In the rows, zero is written as 128.
Here are made-up nodes, facts about them, and rows of numbers that follow some of those facts. Name the node behind each unnamed row.

Some facts about the nodes:
bapugo | δ robrinar,zogur
bisobam | ρ flipudi | δ klinopen
bosko | ρ rutros,flipudi
bradrutam | δ kidum
bruda | δ bosko
budrikun | ρ trutripor
dafozu | ρ klufor | δ pegel
degun | ρ plerim
dradas | δ fizur
drasu | ρ mezum,dresilum
dreflik | ρ gretir | δ letrik,klimome
dresilum | ρ plerim | δ gemo,nopli,skudu,letrik
dreven | δ klene
dritol | ρ klamiske | δ plukar
dukubes | ρ flipudi,plogok,zatreru
dulek | ρ rutros,pegel,flogus
famam | ρ klamiske
fegri | δ pozal,grukim
fibas | δ relum
fitrak | δ zopur,tibuk,dukubes
flanim | ρ zopur | δ diskel
flipudi | δ klura
flire | ρ tregim
flofos | ρ noplu | δ truklil
flogrestol | ρ plogok
flogus | δ flire
flori | δ pitrol
funir | ρ plosem,flipudi | δ stistu,vaplim
fusu | ρ midrul
geklupa | ρ sovun
godogas | δ flubon,vugroke,kleklal
gokis | δ tafan,testopi
gose | ρ flogus
gretir | ρ mezum
grezi | δ tafan,kube
groster | ρ zopi,plosem,flipudi | δ fusu
groza | δ skopi,skibok
grukim | ρ mezum,noplu,klupir
gugek | ρ klamiske
gutrebo | ρ vapli,flipudi
klamiske | δ gaskis,stazal
klavostek | δ klufin
kleklal | ρ flipudi,tatrok
klezipar | ρ flipudi
klinopen | ρ fibre
kludum | ρ gugek
klufar | δ mustaklol
klufin | ρ kluta,gokis,grukim
klufor | ρ vapli,letrik
klukul | δ geklupa
lefledru | ρ skibok | δ dumam,budrikun
leril | ρ plosem,truklil
lirom | ρ zatreru
livu | ρ nura | δ ganok
lugesim | δ zaklem,budre
mestes | ρ ziklom
mezum | ρ zatreru
midrul | ρ flipudi
misak | ρ pozal
naza | δ diskel,grigok
nesegru | ρ zatreru
nifli | ρ nesegru
nitomo | δ tetrir,bodu
nopli | ρ flipudi
nuple | ρ midrul
nura | δ drotaskol
pekos | ρ nura
penir | δ pamem,letrik,vukla
plaplar | ρ flipudi,klinopen,lirom
plerim | ρ flipudi | δ klene
plogok | ρ gose
poto | δ tetrir,kube,popor
pumu | δ regivos,mezum,klura
pupak | ρ rutros,tregim
rakun | ρ popor
regivos | ρ rutros,geklupa
segrim | δ nesegru,skagre
semose | ρ flipudi
skagre | ρ zegor,gugek
skiski | ρ zaklem,tregim,letrik | δ koflumer
skiskik | ρ plerim
skoflo | ρ flipudi
skoman | ρ rutros
skopi | ρ zegor,zatreru
skudeger | ρ flipudi | δ vapli
skudrefos | δ bebaplam
skudu | ρ bepoven,nopli
sovun | ρ mezum,letrik
stazal | ρ zatreru
stipla | ρ rutros | δ flimis,grigok
stistu | ρ gravagim
storul | ρ lirom
tatrok | ρ klamiske
tedro | ρ klufar,noplu,fibre
testopi | ρ zegor
tonak | ρ dresilum,pozal
tonudos | ρ flipudi,nura | δ grigok
tregim | ρ mezum,klamiske
trezis | ρ semose
troklis | ρ flogrestol,nura | δ tibuk
trutripor | δ damor
tugror | ρ klufor
vala | ρ noplu,gutrebo
vaplim | ρ flipudi
vugroke | ρ degun
vugul | ρ klene
zatreru | ρ rutros,stipla
zegor | δ kluta,mustaklol,zatreru,zogur
ziklom | ρ klene
zopi | δ plogok
zoriskim | δ trezis,klupir

Some nodes and their rows:
groster: [116 138 122 100  95 113  91 180  96 134 171 124 124 123 135 125 119 133
 136 137 144 163 110 131 148 127 128 121 126 129 163 127 134 131 128 101
 142 113 136 128 120 106 154]
fegri: [134 125  77 158 146 144 132 115 133 155 125 125 102 133 142 144 104 129
 130 120 140 110 146 134 136 128 107 121 153 127 134 113 148 129 142 127
 135 124 127 126 115 132 135]
flofos: [121 129 164 162 127 129 106 133 123 137 150 159 118 134 131 131 127 137
 131 135 132 146 146 139 141 138 120 113 126 124 113 148 117 149 127 107
 118 100 116 118 128 131 140]
skudeger: [114 144 106  73  81 105  84 212  83 132 188 112 123 117 136 124 115 136
 136 139 147 180  95 131 152 122 132 123 122 131 193 111 141 128 127  99
 152 111 147 132 119  98 165]
skudu: [113 117 193 139  92 130 115 136 106 116 111 105 154 123 122 132 160 138
 177 131 117 123 157 119 135 154 132 114  81 131 138 138  81 132 112 131
 115 155 112 173 125 138 108]
skibok: [149 129 103 119 157 126 152 116 142 128 110 125 131 139 120 135 125 119
 120 119 120 104 146 129 120 126 129 141 132 133 135 113 132 125 130 148
 138 139 143 125 133 131 118]
kleklal: [140 146 145  43  95  93  96 193  95 130 173 124 156 126 112 116 129 115
 127 133 141 156 112 123 125 123 140 144 118 131 172 125 110 126 123 123
 157 122 151 123 125 102 142]
grukim: [138 141 207 157 144  94 137 134 126 116 183 175 123 125 109 139 149 120
 123 131  96 174 152 134 108 154 132 122 108 129 121 128  85 160 128 125
 121  84 117 107 147 146 123]
popor: [147 124 111 155 172 151 145  95 121 139  73 154 126 107 134 116 125 126
 101 139  85 126  91 112 116  93 167 133 135 149 142 121 154 104 125 186
 143 135 134 148 139 159 118]
kludum: [130 125 166 113 103 125 107 127 135 137 125 136 144 133 121 114 128 121
 136 143 139 123 116 124 127 124 125 132 131 121 100 169 104 130 130 116
 118 124 120 130 129 124 129]
kube: [152 125 119 149 173 149 149  96 121 135  72 155 134 103 128 114 131 123
  98 141  80 127  85 107 111  90 176 138 131 152 143 120 151 100 125 194
 145 137 136 147 142 161 115]
midrul: [117 145 120  56  82  97  88 216  81 121 181 112 137 118 125 120 125 133
 133 139 139 182  92 131 150 123 144 130 112 134 197 112 135 128 118 103
 152 117 155 135 131  95 159]
leril: [125 129 160 128 120 125 110 134 126 125 134 140 137 133 127 122 133 134
 128 135 134 137 131 132 134 131 130 125 122 127 116 150 118 134 124 119
 121 120 125 123 129 122 132]
relum: [145 129 103 120 156 127 151 116 141 128 110 124 132 134 119 136 126 119
 122 118 118 106 143 129 119 128 130 139 132 132 135 107 133 123 131 147
 137 139 141 125 132 130 118]
tonak: [119 131 170 134 130 129 107 134 136 108 134 138 133 137 139 120 136 131
 125 145 130 150 149 135 125 125 132 129 125 130 120 163 106 130 133 125
 112 116 113 123 115 124 119]
tafan: [150 126 118 142 172 145 150 100 123 134  76 150 134 109 127 117 131 123
 100 137  82 123  93 111 110  94 170 139 129 150 144 117 149 103 123 189
 145 138 138 145 142 156 115]
lirom: [130 121 214 143  94  88 109  92  75  58 159 114 125  98 145 128 122 118
 148 117 157 128  82  85 105 178 102 100 128 129  65 171 172 119 159 143
 144 131 113 118 119  75  97]
skiskik: [107 139 163 115 140 136  92 147 151  74 132 107 132 142 170 111 133 130
 114 164 139 173 166 136 115 105 143 144 134 137 146 185  93 113 149 138
 102 119 100 129  78 115  93]
zatreru: [ 89 119 193 110  56 138 113  59  91  54 137  98 144  99 122 111 168 117
  73  69 175 166  63  84  71 153 121 108 100 120  50 115 142 135 104 111
  99 180 102  52 106 110 129]

Which node is each row?
No name comes twice in this set of rows, the named rows included.
[133 133 174 105 124 116 113 140 126 118 137 142 147 136 117 118 138 125
 127 133 128 134 133 128 123 131 137 137 116 129 119 149 110 131 120 129
 129 125 133 119 133 117 128] => trezis
[153 116  69 110  96 134 138 118 158 198 126 108 117 121 120 128  94  90
 146 136 145  87  93 116 108 108  89 138 180 108 108 137  92 124 165 119
 131 127 106 144 117 151 136] => klamiske
[122 136 144  90  96 103  96 175  95 115 162 121 135 120 130 121 125 131
 134 137 139 160 103 127 140 132 134 125 117 131 155 132 135 128 125 115
 141 119 139 130 127 101 142] => plaplar
[101 117 175 197  85 145 105 132 100 141 138 113 116 117 144 145 144 148
 185 131 129 140 167 125 148 161 107  88 101 127 134 134  88 146 128 107
 107 130  92 171 112 150 123] => dreflik
[118 129 147 152 115 135  96 132 121 143 145 145 119 136 141 127 119 137
 133 134 150 137 140 134 141 132 113 114 137 123 108 158 124 139 134 108
 123 111 116 118 115 123 141] => lefledru
[119 130 164 157 118 132 115 138 127 149 162 156 118 129 128 129 132 133
 126 133 128 149 139 132 129 135 118 114 126 121 109 139 106 146 128 104
 118 100 108 109 125 141 144] => skiski
[131 125  85 153 148 149 135 115 135 152 116 126 111 137 137 138 112 132
 126 118 137 104 145 134 137 124 115 124 146 127 126 115 149 127 134 128
 133 132 129 123 118 132 135] => flogus
[101 141 164 114 143 141  83 150 158  58 128  99 132 148 181 108 133 128
 109 175 138 182 177 138 109  98 148 148 136 139 153 198  85 109 157 143
  95 119  93 131  62 113  81] => degun
[ 56 100 160 140 111 184 138 183 184  89 135 160 171 122 108 128 166 154
 142 130 101 115  97 112 113 119 149 126  81 127  78 129 117  87 124  86
 126 139 122  60  92 122 160] => regivos
[134 124 189 137 133 135 106 108 108 116  96 161 147 111 131 103 135 128
 118 151 108 143  85 107 121 109 163 127 121 142 109 173 134 114 123 162
 132 127 123 141 136 134 118] => testopi
[137 119  89 151 146 142 120 104 130 157  89 142 121 146 126 135 106 138
 139 121 148  89 143 144 162 131 117 122 142 126 116 135 159 135 119 122
 135 135 149 139 138 120 140] => nura
[149 129 116 114 163 124 148 114 143 126  99 129 140 142 114 132 128 119
 120 121 118  99 149 132 123 127 135 145 126 133 131 118 128 126 123 151
 137 142 149 127 138 126 115] => klene

Now the same nodes, written a new way:
Some nodes and their rows:
flogus: [146 151 140  85 146 105 119 109 139  98 124 138 149 152 122  94 107 125
 109 119 107 139 101 115 123  89  89 142 121 109  90 126 169 115 185  86
 139 102 170 120 160]
vugroke: [136 133 139  94 141 134 111 138 137 109 120 111 141 130 143 108  98 122
 135 179 100 134 139  83 124  87 114 111 139 129  97 124 115 120 129  82
 127 112 169 118 138]
flire: [133 146 129  93 148 118  96 136 114  96 104 119 128 147 145  93  94 122
 135 167  93 106 120 109 118 111 125 126 118 131  91 126  98 108 159  90
 132 120 174 116  95]
midrul: [142 118 140  96 122 131 114 133 150 112 134  99 141 131 139 102 100 105
 130 174  77 141 138  91 133  92 107 117 145 121 104 125 133 117 122  84
 131 109 182 116 151]
plaplar: [135 123 137  91 140 140 122 110 144 108 126 115 149 131 148 130  87 139
 120 194  88 120 123  81 120  80 120 109 129 131  93 124 125 125 128  79
 121 114 159 136 120]
gokis: [150 169 141  80 148 133 122 151 109  94 108 123 137 144 145 141 105 108
  38 143 119 113 141 128 107 103  89 153  99 114  90 125 109 138 162  89
 142 110 196 136 123]
skoflo: [138 115 140  95 127 142 119 128 149 113 128 102 144 128 146 110  92 125
 133 185  80 139 134  79 129  85 116 106 149 126  99 126 124 119 118  80
 129 113 169 120 136]
semose: [141 117 140  96 124 135 116 133 149 112 131 101 142 130 142 105  97 113
 132 178  78 140 136  84 132  90 110 115 146 123 103 126 131 118 122  83
 130 111 178 119 144]
gretir: [138 136 130  91 146 110 106 119 129  95 128 122 139 149 140 110  97 117
 113 170  83 101 115 114 117 104 117 141 101 128  93 125 125 117 163  91
 124 117 179 128 118]
dresilum: [151  99 152  78 142 140 101  63 167 110 113 108 151 132 151 109  96  94
  97 120 140 149 116 152 123  91 126 121 159 123  99 125 145 125 170  97
 142 111 168 116 102]
zatreru: [138 137 128  92 135  96 112 103 143  97 139 124 144 157 128  97 101 120
 124 158  60 116  98 102 127  97 107 147 101 116  94 128 158 106 175  87
 127 109 178 126 141]
pumu: [137 162 141  89 162 123 115 125 117 106  93 136 135 144 126  93 108 118
 150 153 144 128 133 108 110  99  96 122 147 116  89 132 130 125 159  93
 134  98 160 120 129]
klamiske: [151 157 135  92 138 111  94 154 106  98  94 111 113 156 131  56 106  82
 138 119  97 117 125 153 128 141 102 152 143 111  98 133 116  99 175 105
 154 112 195  97 107]
skudu: [135 118 140  93 142 136 107 124 146 111 118 112 146 127 147 111  95 126
 126 174 110 139 133  87 123  78 124 105 142 133  96 121 115 121 134  81
 127 115 162 119 130]
regivos: [132 141 130  90 149 118 110 105 130  97 121 132 146 147 142 111  90 144
 125 177  87 110 106  90 117  88 121 121 107 129  87 126 129 115 162  81
 123 116 159 130 112]
plukar: [133 147 136  96 157 107 102 151 127 103 117 127 137 139 133  97 111 112
 128 160 123 128 143  98 116  91 108 128 123 128  94 121 113 120 156  87
 125 110 173 116 151]
fizur: [134 147 136  96 156 108 103 152 127 104 116 127 138 139 133  98 110 112
 126 160 124 129 145  98 115  90 108 127 120 128  94 121 112 120 154  86
 125 109 174 117 150]
fibre: [142 129 137  92 145 107 112 132 142 104 144 112 141 141 131 126 112  84
 105 175 101 111 153 121 113 100 102 150 111 124 102 121 132 133 147  99
 115 107 189 134 153]
klufin: [132 140 134  88 163 127 112 117 125 101 118 128 143 138 145 137  95 128
 113 194 121  98 138 103 102  91 121 125 108 136  89 124 108 134 145  89
 114 114 162 141 107]

Rows to name:
No name comes twice in this set of rows, the named rows included.
[134 138 134  94 150 126 106 136 124 103 116 114 135 138 145 116  98 113
 125 184 103 108 141 107 113 103 120 125 122 133  95 124 103 122 140  92
 123 116 173 126 112] => tugror
[134 155 144  87 157 138 127 105 131 109  95 140 149 138 132 100  95 151
 151 161 133 140 112  79 114  79 100 102 152 116  85 131 144 122 149  79
 135  98 141 124 128] => troklis
[136 137 131  91 143 107 111 111 138  96 130 128 147 150 136 105  97 131
 114 159  79 117 104  98 121  89 113 134 102 124  91 123 141 111 170  83
 127 113 171 126 135] => nesegru
[142 160 143  89 159 114 112 142 121 103 105 131 137 143 127  93 112 107
 121 134 142 131 137 122 112 100  94 134 137 117  92 125 130 125 165  94
 136 102 171 115 144] => trutripor
[138 154 135  96 151 104 101 174 124 101 119 124 134 140 134 100 116 105
 100 149 118 133 151  99 118  91  99 137 109 124  97 120 104 119 159  85
 130 110 191 114 165] => popor
[143 174 142  85 155 133 116 162 111  98  95 130 138 139 142 115 106 126
  74 136 136 133 139 109 112  93  93 131 122 117  88 125 105 128 159  82
 143 108 180 121 134] => nitomo
[132 148 135  98 157 106 103 152 126 105 114 127 135 140 130  93 111 113
 145 166 121 127 144  92 115  91 107 127 125 127  94 123 115 119 152  88
 123 107 170 116 150] => robrinar
[139 132 134  93 142 120 105 135 129 103 123 109 132 141 142 111 100  99
 122 178  91 106 142 117 117 110 117 135 122 129  99 126 110 122 143  96
 124 116 183 124 114] => klufor
[149 102 137  83 146 101  77  81 158 100 127 106 138 145 147 102 106  64
  89 124 118 120 124 172 120 111 135 152 120 130 105 122 127 117 194 109
 132 118 193 114  98] => letrik
[132 136 139  95 147 123 111 143 139 108 120 123 145 132 138 104 101 132
 129 169 111 140 134  74 122  76 110 110 130 128  94 121 119 119 140  77
 126 110 163 118 156] => pekos
[134 137 134  91 146 117 113 116 135  99 127 127 149 143 139 112  94 137
 115 170  91 119 112  91 119  85 116 124 107 130  90 122 131 118 157  81
 123 115 163 129 132] => storul
[142 153 142  89 158 124 127  96 128 109 112 127 136 149 120 118 109  93
 151 182 131 102 144 126 102 111  89 141 141 111  93 136 152 139 148 106
 123  92 165 140 120] => klufar
[138 136 139  98 140 113 105 154 139 108 125 111 136 137 132  93 112  99
 132 158 105 139 147  98 125  93 102 129 137 122 101 123 123 118 143  88
 129 107 185 110 160] => truklil

Now the same nodes, written a new way:
Known rows:
godogas: [118 151 158 150 148 101 100  93 120 159  91  78  96 147 135  66 165  86
 122  79 147 126 137 151 123 116 138 119 116 122 129 126 152  85  94 169
 187 112 150 146 164 130 106]
livu: [129 145 182 145 145 107  91  96 152 178 114  85  78 114 154  69 155 108
 121  79 175 136 134 145 109 152 144 104 108 140 129 132 134 108 103 171
 193 116 133 159 154 134 117]
dafozu: [103 161 176 167 149  93 132 105 124 214 100  97 108  93 137  80 171  97
 125  40 129 118 105 152 114 157 123 124 107 143 126 152 146  80 101 196
 154  87 151 159 158 102  91]
flori: [122 150 158 150 147  99 102  96 124 161  92  79  99 148 134  69 166  84
 122  81 146 127 135 155 123 113 137 118 113 123 130 126 149  88  90 168
 187 113 150 147 161 131 106]
zopi: [142 173 153 145 156  86  94 133 136 168  89  46  78 127 153  83 154  71
 136  77 169 133 147 141 122 138 147 132 128 146 125 137 104 107  92 139
 167 106 126 135 157 134 116]
funir: [136 156 197 149 143  92  84 131 147 191 109  66  60 122 163  94 149 123
 155  74 168 131 133 153 120 178 143 122 110 148 148 141 119  98 120 142
 166 114 126 159 145 132 136]
pekos: [140 129 156 142 135 129 102  94 145 185 107  89  79 125 150  78 149 105
 121  97 178 132 127 149 102 165 147 109 104 143 159 127 122 113 111 189
 190  95 138 144 150 143 119]
gemo: [130 130 133 147 144 127 121  92 116 166  80  79  90 159 127  81 159  80
 122  94 151 122 122 155 124 128 141 120 111 128 158 119 142  97 100 184
 185  96 156 136 158 142 110]
tugror: [112 145 150 166 140 115 146 104 116 220  98 102 104 107 138  90 166  96
 124  55 126 115 100 155 107 170 128 131 101 147 154 149 134  84 107 215
 150  70 152 147 155 111  91]
bepoven: [147 154 124 143 146 110 113 123 123 169  84  60  85 145 147  85 152  66
 132  97 163 128 139 146 117 141 150 133 120 145 155 129 103 109  96 165
 170  87 133 124 153 144 115]
diskel: [132 136 141 134 145 118 122 112 119 156  89  77  93 154 138  80 157  64
 110 108 147 122 133 162 110 135 126 134 100 126 158 127 151  82  98 197
 191  89 163 153 158 138 115]
flire: [118 148 146 173 109 147 127 122 131 192  83  94  91 147 129  69 170  89
 145  70 109 100  99 173 108 148 132 155 103 165 159 133 163  94 105 199
 144 108 144 147 157  98 118]
leril: [138 134 171 146 137 116 100 109 126 191  99  81  67 148 148  96 150 114
 150  91 162 126 133 158 114 169 142 122 105 135 179 136 126  94 120 173
 167  92 138 147 146 147 126]
ziklom: [129 135 136 145 142 123 114  85 112 163  86  87  97 163 130  73 158  85
 117 101 153 124 135 154 113 120 140 119 110 117 157 121 144  90  95 192
 190  89 154 140 159 143 104]
pupak: [119 136 153 164 100 163 123 116 152 190  96 106  83 132 138  63 166  96
 132  76 116 109  91 171 100 160 138 146  97 183 159 125 163 108 110 199
 160 123 138 154 151  97 126]
lirom: [143 159 117 129 106 134 114 132 149 159  82  65  75 147 151  70 154  77
 122 111 149 127  96 154 115 145 166 131 102 182 150 115 127 106  92 161
 189 144 137 121 149 129 128]
nopli: [152 145 148 145 143 112 107 133 140 183  87  55  64 136 153 100 146  85
 145  88 170 126 127 146 126 171 151 128 117 156 161 132  98 115 112 157
 162  98 132 132 149 145 130]
tatrok: [141 166 151 163 120 136 110 141 131 188  78  49  66 162 141  77 156  73
 173  83 146 100 131 164 113 140 136 164 113 156 169 140 140 100  95 177
 139  93 123 135 166 117 129]
rutros: [143 168  77 146 116 151 134 138 156 146  75  60 103 124 141  46 166  19
  89  97 139 123 111 146 101 119 169 151 121 199 109 114 113 146  72 178
 177 125 118 109 156 103 107]

Which node is each row?
No name comes twice in this set of rows, the named rows included.
[140 147 201 129 150  94  97 140 167 174 120  73  60 105 173  91 149 101
 126  94 178 138 136 158 110 190 126 122  95 153 143 139 131  94 120 172
 190 113 137 185 146 127 137] => tonudos
[166 182 131 160 108 117  88 134 142 148  70  28  72 173 134  41 151  47
 151 102 130 107 131 155 109  77 138 158 105 160 107 111 168 115  56 151
 185 140 145 115 177  96  93] => zegor
[115 144 121 161 118 141 139 116 137 181  87 104 109 120 134  69 170  72
 106  71 113 117  97 161 102 149 147 139 105 178 136 126 141 112  99 194
 164 114 147 139 151 101 106] => geklupa
[135 162 122 142 135 127 106 106 163 146  97  75 102 112 143  42 166  50
  84  86 162 136 123 138 106 116 163 120 120 171  90 118 130 138  76 172
 199 134 123 136 159 113 105] => flogus
[115 144 119 154 114 129 132 126 122 164  73  99 107 150 134  80 171  77
 115  80  98 114  93 172 119 144 143 145 101 172 152 118 144  88 105 171
 162 127 158 132 148 112 116] => gretir
[111 174 156 130 126  68 119 122 111 192  86  81  91 136 148  92 167 121
 132  81 131 128  70 156 141 152 145 108  88 150 145 132 147  36  91 155
 191 150 172 138 151 126 103] => flofos
[118 167  96 133 120  95 143 131 103 166  64  76 109 151 138  87 169  72
 113  93 111 123  76 161 130 137 152 135  97 166 150 120 127  59  86 163
 178 132 167 108 149 128  95] => klupir
[150 155 137 142 138 108 106 134 133 178  86  58  75 135 154  91 146  79
 138  94 168 127 138 145 117 162 154 133 115 155 159 137  95 111 104 157
 164  93 124 126 146 142 121] => midrul
[121 155 148 119 113  92 126 113 109 201  84  89  80 152 149 102 156 137
 142 103 138 125  61 162 135 171 148 106  73 156 188 127 143  34 104 173
 195 137 174 128 144 145 115] => tedro
[145 137 132 136 127 143 110  95 156 170 102  88  86 120 153  65 150  85
 103 104 176 136 123 143  99 150 161 109 107 163 140 119 121 128 101 189
 201 110 131 136 152 137 117] => flogrestol

